Below are the code and all the weights of a small trained network. Each question names an input and a target symbol and asks about switching units off, where a switched-off unit gives its printed mean instead of its output.

import numpy as np


def w(rows, s, z=0):
    codes = np.array(rows[::2]) - 128.0
    scale = np.full(codes.shape[1], s)
    scale[-1] = z or s
    return codes * scale


def norm(h):
    return h / np.sqrt((h * h).mean(-1, keepdims=True) + 1e-5)


def f(y):
    return np.maximum(y, 0)


def softmax(a):
    e = np.exp(a - a.max(-1, keepdims=True))
    return e / e.sum(-1, keepdims=True)


def log_softmax(a):
    a = a - a.max(-1, keepdims=True)
    return a - np.log(np.exp(a).sum(-1, keepdims=True))


def net(x, mask):
    ids = ['αηθμξπ'.index(c) for c in x.split()]
    T = len(ids)
    res = E[ids] + P[:T]
    u = 0
    for l in range(2):
        q, k, v = (norm(res) @ M[l].T for M in (Q, K, V))
        z = softmax(np.where(np.tri(T) > 0, q @ k.T / 2**0.5, -1e9)) @ v
        res = res + np.where(mask[u], z, O[l][:, -1]) @ O[l][:, :-1]
        u += 1
        y = f(norm(res) @ A[l][:, :-1].T + A[l][:, -1])
        res = res + np.where(mask[u : u + 4], y, B[l][:, -1]) @ B[l][:, :-1]
        u += 4
    return log_softmax(norm(res)[-1] @ U[:, :-1].T + U[:, -1])


Q, K, V, O, A, B = {}, {}, {}, {}, {}, {}
E = w([
[90,111,131,251,129,93],'α',
[78,150,44,158,107,202],'η',
[74,198,126,132,57,148],'θ',
[78,181,122,156,181,116],'μ',
[130,171,196,143,163,136],'ξ',
[139,102,138,100,63,149],'π',
],0.017)
P = w([
[150,127,101,80,112,94],'0',
[148,54,134,209,136,56],'1',
[114,110,146,118,139,122],'2',
[255,158,176,193,61,138],'3',
[127,57,132,91,146,203],'4',
[223,33,101,199,135,107],'5',
[64,33,74,111,82,154],'6',
],0.009)
Q[0] = w([
[203,53,132,96,118,129],'L0H0',
[86,196,112,101,251,87],'L0H0',
],0.011)
K[0] = w([
[235,43,156,44,164,205],'L0H0',
[42,141,1,75,252,44],'L0H0',
],0.0076)
V[0] = w([
[141,139,245,169,132,253],'L0H0',
[146,132,84,180,64,130],'L0H0',
],0.0059)
O[0] = w([
[96,216,125,172,155,1,2],'L0H0',
[82,175,164,255,137,132,115],'L0H0',
],0.0091,0.00067)
A[0] = w([
[129,117,138,30,158,139,168],'L0N0',
[254,52,125,202,111,54,177],'L0N1',
[107,183,122,35,57,59,9],'L0N2',
[240,103,85,109,159,25,33],'L0N3',
],0.0084,0.0014)
B[0] = w([
[100,99,163,192,143,66,217],'L0N0',
[181,254,160,223,87,173,254],'L0N1',
[173,18,134,122,7,190,168],'L0N2',
[94,145,17,77,94,239,171],'L0N3',
],0.0081,0.0038)
Q[1] = w([
[93,198,91,141,218,182],'L1H0',
[68,139,247,124,161,99],'L1H0',
],0.014)
K[1] = w([
[178,216,102,119,176,193],'L1H0',
[121,156,255,120,121,41],'L1H0',
],0.015)
V[1] = w([
[150,81,148,189,69,2],'L1H0',
[160,67,12,192,186,155],'L1H0',
],0.0073)
O[1] = w([
[181,64,49,254,77,199,33],'L1H0',
[185,181,161,185,156,119,250],'L1H0',
],0.0091,0.0018)
A[1] = w([
[122,53,143,47,117,107,160],'L1N0',
[120,80,176,122,87,119,8],'L1N1',
[175,155,107,67,249,104,96],'L1N2',
[211,209,108,66,166,120,74],'L1N3',
],0.014,0.0016)
B[1] = w([
[127,153,197,178,170,119,192],'L1N0',
[105,114,102,56,212,84,171],'L1N1',
[125,121,22,91,130,103,253],'L1N2',
[107,182,118,85,137,249,232],'L1N3',
],0.013,0.0054)
U = w([
[198,148,131,255,126,148,223],'α',
[147,212,73,129,148,209,224],'η',
[85,109,119,101,67,150,1],'θ',
[118,113,30,129,179,49,160],'μ',
[110,124,194,116,162,98,91],'ξ',
[140,36,120,134,94,167,78],'π',
],0.0098,0.0019)

Each question gives the input, a string of symbols that net reads in full, and the target symbol t.
The units are the heads (2 rows each of Q, K, V and O) and the neurons (one row each of A and B). Each row of codes is followed by its name. A weight is (code - 128) times the scale printed after its matrix; where a second scale follows, it is the last column's (O, A, B and U).
mask holds one flag per unit, layer by layer, with each layer's heads first. A switched-off unit (its flag False) gives its mean, the last column of its rows in O or B, instead of its output. The means were averaged over made-up inputs and are rounded, as every weight is.
A unit's drop is (log p(t) with every unit on - log p(t) with that unit switched off) / (log p(t) with every unit on - log p(t) with every unit switched off).
The circuit of an input: a set's keep is (log p(t) with only the set's units on - log p(t) with every unit switched off) / (log p(t) with every unit on - log p(t) with every unit switched off). Starting from all 10 units, units are removed one at a time, each time the one whose removal leaves the highest keep (on an exact tie, the one counted first), for as long as the keep stays at least 0.8.
units of the circuit, in order: the units of the circuit, biggest drop first
unit that matters most: the unit with the biggest drop
k most important neurons: the k neurons with the biggest drops, biggest first
top k neurons in layer l: the k neurons of layer l with the biggest drops, biggest first
drop of u: that unit's drop, to one decimal
input μ μ μ μ μ, target μ: unit that matters most : L1N2
input μ ξ μ θ, target α: units of the circuit, in order : L0H0; L1N3
input ξ μ α θ, target α: units of the circuit, in order : L1N3; L1H0
input μ μ π ξ η μ η, target μ: units of the circuit, in order : L1N3; L0H0
input ξ α μ ξ ξ ξ μ, target ξ: top 3 neurons in layer 1 : L1N2; L1N0; L1N3
input μ μ π, target π: 3 most important neurons : L0N2; L1N1; L1N2
input π ξ θ μ, target α: 2 most important neurons : L1N3; L1N2
input μ μ π η, target α: 2 most important neurons : L0N0; L0N3
input ξ μ μ ξ ξ, target ξ: 2 most important neurons : L0N3; L1N0
input μ α μ, target α: top 2 neurons in layer 1 : L1N2; L1N3
input μ μ μ, target μ: top 2 neurons in layer 1 : L1N2; L1N3
input θ μ π, target π: 3 most important neurons : L1N1; L0N2; L1N2
input ξ θ θ, target θ: top 3 neurons in layer 0 : L0N3; L0N1; L0N0
input ξ μ θ, target θ: top 2 neurons in layer 0 : L0N3; L0N2
input ξ θ μ ξ μ π, target α: units of the circuit, in order : L0H0
input μ π μ, target π: top 2 neurons in layer 0 : L0N1; L0N0
input π π η θ μ μ ξ, target ξ: top 2 neurons in layer 0 : L0N0; L0N1
input ξ μ ξ η μ, target ξ: top 2 neurons in layer 1 : L1N0; L1N3
input μ π η θ μ, target π: drop of L0H0 : 0.8
input π μ μ μ ξ η, target α: drop of L0N3 : 0.2
